[[266, 363, 549, 358, 421, 192, 419, 511, 452, 391, 359, 380, 401, 378],
 [456, 298, 614, 454, 187, 266, 279, 491, 747, 206, 457, 251, 375, 535],
 [646, 235, 489, 393, 411, 561, 386, 346, 395, 276, 493, 382, 536, 689],
 [45, 587, 447, 426, 347, 58, 409, 577, 570, 515, 295, 385, 232, 68],
 [504, 515, 238, 468, 431, 618, 430, 322, 341, 490, 445, 472, 402, 373],
 [635, 489, 209, 496, 401, 745, 406, 269, 353, 448, 494, 463, 431, 466],
 [711, 529, 196, 592, 218, 786, 308, 261, 582, 369, 545, 384, 359, 472],
 [508, 531, 292, 537, 252, 549, 335, 364, 588, 401, 470, 376, 324, 363],
 [719, 260, 422, 421, 405, 671, 384, 298, 374, 288, 520, 399, 541, 706],
 [609, 679, 91, 639, 192, 764, 312, 273, 614, 464, 515, 406, 266, 289],
 [245, 271, 603, 262, 579, 168, 495, 512, 258, 415, 330, 434, 497, 447]] value 363

[[13, -11, -13, 12, 35, 16],
 [27, 26, -3, 2, 22, -6],
 [14, 13, 4, 0, 26, -1],
 [12, 10, 9, -14, 21, -8],
 [8, -28, 41, -4, 37, 22],
 [-1, 5, 38, 0, -10, 16],
 [-4, -12, 9, 5, 37, 7],
 [12, -17, -2, 22, 33, 17]] value -11

[[7270, 2906, 6108, 7339, 4399, 8432, 5509, 7986, 7089, 5537, 6786, 8294, 5187, 4167, 8797, 5901],
 [2891, 7523, 6131, 2627, 7114, 3560, 5229, 4616, 2608, 5132, 3296, 6862, 6135, 7726, 2165, 6657],
 [7082, 5653, 6065, 6895, 7163, 6306, 5756, 7846, 6723, 7122, 6782, 7420, 7372, 7111, 5988, 6234],
 [4573, 7010, 6077, 4376, 7722, 4525, 9018, 8763, 4168, 4357, 4475, 7025, 6681, 7647, 6067, 2646],
 [4797, 4105, 6091, 4644, 5527, 6320, 5892, 7843, 4326, 4387, 4540, 8948, 5377, 5646, 6324, 5126],
 [7814, 6085, 6129, 7801, 6270, 6832, 3825, 4909, 7906, 8521, 7797, 5752, 7011, 6346, 5302, 8972],
 [4660, 3934, 6178, 4681, 3775, 6872, 2396, 3526, 4653, 5500, 4818, 7788, 4256, 4281, 4639, 9219]] value 2906

[[6485, 7430, 5328, 7500, 5030, 7532, 6765, 6767, 5683, 9410, 7651, 6917],
 [5783, 3783, 7180, 4114, 3967, 5737, 6103, 7234, 5573, 7155, 6825, 6599],
 [6490, 6953, 5796, 6583, 6126, 7564, 5446, 5366, 5659, 6751, 7739, 7602],
 [5458, 5724, 6359, 6260, 7662, 7650, 5753, 6233, 8439, 7941, 6074, 6513],
 [4876, 6085, 6006, 7412, 6834, 5709, 7554, 7810, 6325, 4340, 2981, 7653],
 [5739, 6681, 6889, 6590, 6421, 5374, 5028, 6797, 4325, 8423, 8213, 6467],
 [5149, 5530, 6005, 5174, 6227, 5366, 6668, 7988, 6159, 5365, 5298, 4115],
 [7641, 6234, 6804, 7068, 6324, 6981, 6791, 5624, 6188, 9301, 7717, 7309],
 [6343, 5190, 7425, 4164, 6482, 5413, 5529, 7981, 5820, 6292, 7252, 7595],
 [6382, 5564, 7726, 4765, 4004, 7486, 4475, 4817, 6045, 6576, 7136, 7553]] value 7430

[[5, 5, 5, 5, 5, 6, 5],
 [5, 5, 5, 5, 5, 5, 5],
 [5, 5, 5, 5, 5, 6, 5],
 [5, 5, 7, 4, 0, 6, 7],
 [6, 6, 4, 6, 9, 5, 4],
 [5, 5, 6, 4, 3, 5, 6],
 [5, 5, 5, 5, 6, 6, 5],
 [6, 6, 4, 5, 6, 7, 4],
 [7, 4, 4, 6, 4, 7, 3],
 [5, 5, 5, 5, 6, 5, 5]] value 5
---
Input: [-0.01 -0.07  0.18 -0.08 -0.15  0.18]
Output: -0.01
Input: [ 0.97  1.23 -1.39 -0.25  0.07 -0.45]
Output: 0.97
Input: [-0.11  0.11 -0.08  0.10 -0.11 -0.14  0.07]
Output: -0.11
Input: [ 0.032  0.048 -0.186  0.059  0.181 -0.152 -0.081]
Output: 0.032
Input: [-18.1   0.8 -14.0  12.7  -3.5 -17.6 -10.6]
Output: -18.1
Input: [-0.11  0.01  0.13 -0.12  0.02 -0.08]
Output: -0.11
Input: [-0.123  0.125  0.043  0.119  0.094]
Output: -0.123
Input: [ 1.25 -1.90 -1.11 -0.14  0.81 -1.10  0.88]
Output: 1.25
---
[[  8.853  -1.609 -15.604  -4.978 -15.883  -3.393  -1.171]
 [  2.658  16.782 -12.493  -0.186 -11.700  -1.744  11.975]
 [ 14.817 -21.145 -16.520 -20.268 -19.590  -5.308 -18.704]] -> 11.975

[[-0.101 -0.210  0.018 -0.089]
 [ 0.005 -0.196  0.121 -0.162]
 [ 0.044 -0.131 -0.018 -0.084]] -> 0.018

[[-0.9 -1.5  0.5  2.0]
 [-1.0 -1.5  0.4  1.9]] -> 0.5

[[-0.045  0.010 -0.209  0.064  0.007]
 [ 0.029 -0.011  0.129 -0.152 -0.044]
 [ 0.100  0.059 -0.103  0.000 -0.137]] -> 0.064

[ 19.50  16.99  -8.57  18.24  16.13   8.84 -11.60] -> 16.99

[ 0.110 -0.142  0.188 -0.143 -0.164 -0.132] -> -0.132
